Below is a small trained network, with its code and all its weights. Each question gives an input and a target symbol and asks what happens when units are switched off, that is, made to give their printed mean instead of their output.

import numpy as np


def w(rows, s, z=0):
    codes = np.array(rows[::2]) - 128.0
    scale = np.full(codes.shape[1], s)
    scale[-1] = z or s
    return codes * scale


def norm(h):
    return h / np.sqrt((h * h).mean(-1, keepdims=True) + 1e-5)


def f(y):
    return y / 2 * (1 + np.tanh(0.7978845608 * (y + 0.044715 * y**3)))


def softmax(a):
    e = np.exp(a - a.max(-1, keepdims=True))
    return e / e.sum(-1, keepdims=True)


def log_softmax(a):
    a = a - a.max(-1, keepdims=True)
    return a - np.log(np.exp(a).sum(-1, keepdims=True))


def net(x, mask):
    ids = ['ΓΩβηλμτ'.index(c) for c in x.split()]
    T = len(ids)
    res = E[ids] + P[:T]
    r = norm(res)
    for j in range(3):
        rows = slice(3 * j, 3 * j + 3)
        q, k, v = (r @ M[0][rows].T for M in (Q, K, V))
        z = softmax(np.where(np.tri(T) > 0, q @ k.T / 3**0.5, -1e9)) @ v
        o = O[0][rows]
        res = res + np.where(mask[j], z, o[:, -1]) @ o[:, :-1]
    y = f(norm(res) @ A[0][:, :-1].T + A[0][:, -1])
    res = res + np.where(mask[3:11], y, B[0][:, -1]) @ B[0][:, :-1]
    return log_softmax(norm(res)[-1] @ U[:, :-1].T + U[:, -1])


Q, K, V, O, A, B = {}, {}, {}, {}, {}, {}
E = w([
[148,143,146,38,189],'Γ',
[110,86,8,218,229],'Ω',
[175,137,200,186,122],'β',
[77,198,150,178,143],'η',
[131,180,126,103,177],'λ',
[253,174,124,110,115],'μ',
[100,109,180,105,154],'τ',
],0.019)
P = w([
[2,40,15,190,104],'0',
[143,156,184,164,137],'1',
[138,151,184,158,132],'2',
[138,155,189,161,130],'3',
[137,157,197,155,131],'4',
[140,158,195,159,131],'5',
[140,164,194,155,131],'6',
[143,167,196,159,134],'7',
[140,172,193,158,153],'8',
[142,170,190,158,148],'9',
[144,170,191,159,148],'10',
[141,175,192,153,155],'11',
[145,174,187,161,154],'12',
[139,185,180,163,151],'13',
],0.0084)
Q[0] = w([
[169,78,89,96,42],'head 1',
[114,35,2,50,111],'head 1',
[124,172,137,55,45],'head 1',
[158,205,180,147,102],'head 2',
[220,170,97,117,100],'head 2',
[143,136,101,225,195],'head 2',
[106,22,51,83,25],'head 3',
[107,95,116,53,55],'head 3',
[190,55,70,90,178],'head 3',
],0.025)
K[0] = w([
[153,193,183,143,133],'head 1',
[92,173,213,85,184],'head 1',
[195,88,194,157,135],'head 1',
[158,122,163,191,216],'head 2',
[161,111,76,161,154],'head 2',
[60,114,91,210,133],'head 2',
[191,152,244,157,141],'head 3',
[118,184,188,96,202],'head 3',
[250,125,137,160,113],'head 3',
],0.027)
V[0] = w([
[133,119,78,76,124],'head 1',
[78,250,94,182,85],'head 1',
[141,98,135,177,80],'head 1',
[120,177,130,129,109],'head 2',
[83,130,107,127,72],'head 2',
[132,117,137,99,102],'head 2',
[179,112,176,143,212],'head 3',
[58,115,164,127,148],'head 3',
[143,92,139,190,101],'head 3',
],0.022)
O[0] = w([
[106,165,182,67,89,129],'head 1',
[7,32,168,100,251,248],'head 1',
[136,179,137,175,209,145],'head 1',
[117,151,117,192,135,124],'head 2',
[139,138,203,156,164,68],'head 2',
[68,186,153,123,158,1],'head 2',
[110,144,92,148,30,91],'head 3',
[98,116,211,197,170,206],'head 3',
[105,56,57,159,154,181],'head 3',
],0.012,0.0083)
A[0] = w([
[88,95,162,50,125,154],'neuron 1',
[76,74,43,112,32,173],'neuron 2',
[110,186,192,76,19,3],'neuron 3',
[71,220,78,65,147,124],'neuron 4',
[41,78,79,160,132,125],'neuron 5',
[199,40,133,136,65,113],'neuron 6',
[9,124,187,125,99,112],'neuron 7',
[115,112,171,252,79,162],'neuron 8',
],0.017,0.0048)
B[0] = w([
[158,126,154,180,147,176],'neuron 1',
[64,158,148,189,208,214],'neuron 2',
[72,6,131,96,163,164],'neuron 3',
[171,149,113,3,168,162],'neuron 4',
[196,129,107,130,67,254],'neuron 5',
[194,74,132,90,117,169],'neuron 6',
[205,226,133,122,100,204],'neuron 7',
[51,148,103,93,73,224],'neuron 8',
],0.025,0.0095)
U = w([
[247,128,116,114,54,174],'Γ',
[115,131,32,252,127,107],'Ω',
[36,216,157,160,55,254],'β',
[78,56,204,89,66,131],'η',
[108,197,86,54,194,122],'λ',
[222,221,255,204,93,64],'μ',
[96,102,231,208,234,47],'τ',
],0.0075,0.0022)

Each question gives the input, a string of symbols that net reads in full, and the target symbol t.
The units are the heads (3 rows each of Q, K, V and O) and the neurons (one row each of A and B). Each row of codes is followed by its name. A weight is (code - 128) times the scale printed after its matrix; where a second scale follows, it is the last column's (O, A, B and U).
mask holds one flag per unit, heads first, then neurons. A switched-off unit (its flag False) gives its mean, the last column of its rows in O or B, instead of its output. The means were averaged over made-up inputs and are rounded, as every weight is.
A unit's drop is (log p(t) with every unit on - log p(t) with that unit switched off) / (log p(t) with every unit on - log p(t) with every unit switched off).
The circuit of an input: a set's keep is (log p(t) with only the set's units on - log p(t) with every unit switched off) / (log p(t) with every unit on - log p(t) with every unit switched off). Starting from all 11 units, units are removed one at a time, each time the one whose removal leaves the highest keep (on an exact tie, the one counted first), for as long as the keep stays at least 0.8.
circuit, biggest first: the units of the circuit, biggest drop first
unit that matters most: the unit with the biggest drop
which heads matter: for each layer, one digit per head in row order, 1 if its drop is at least 0.15 and else 0, layers parted by /
drop of u: that unit's drop, to one decimal
input Ω β η λ τ Ω Ω Γ η Γ Ω λ, target Γ: circuit, biggest first -> (neuron 2)
input τ μ λ, target β: circuit, biggest first -> (head 3; head 1; neuron 8)
input Ω η β η μ η λ, target τ: which heads matter -> 110
input Ω Γ η η Γ λ τ τ, target μ: which heads matter -> 000
input τ Ω μ η Ω, target β: circuit, biggest first -> (head 1; neuron 8; head 2)
input η η τ Γ η η η μ, target τ: which heads matter -> 001
input Γ Γ Γ λ, target η: circuit, biggest first -> (head 1; neuron 3)
input Ω η Ω η λ β τ, target Γ: which heads matter -> 001
input μ Γ λ η η η μ η μ, target λ: circuit, biggest first -> (head 3; neuron 5)
input Γ Ω η η η β Ω τ η η λ, target η: which heads matter -> 101
input Ω β λ η β Ω τ μ λ Γ, target Γ: which heads matter -> 011
input τ λ η λ η β, target β: which heads matter -> 001
input Γ τ τ Ω β τ, target μ: which heads matter -> 010
input Ω η η, target β: which heads matter -> 110
input μ η η τ, target λ: unit that matters most -> head 3
input η η λ, target τ: which heads matter -> 000
input μ η Ω β η, target β: drop of neuron 5 -> 0.0
input μ τ Γ η η β η μ β Ω τ β, target η: drop of neuron 8 -> 0.1
input Ω η μ τ τ μ β Ω, target Γ: drop of head 2 -> 0.3
input β τ η Γ η η β, target Ω: unit that matters most -> head 1
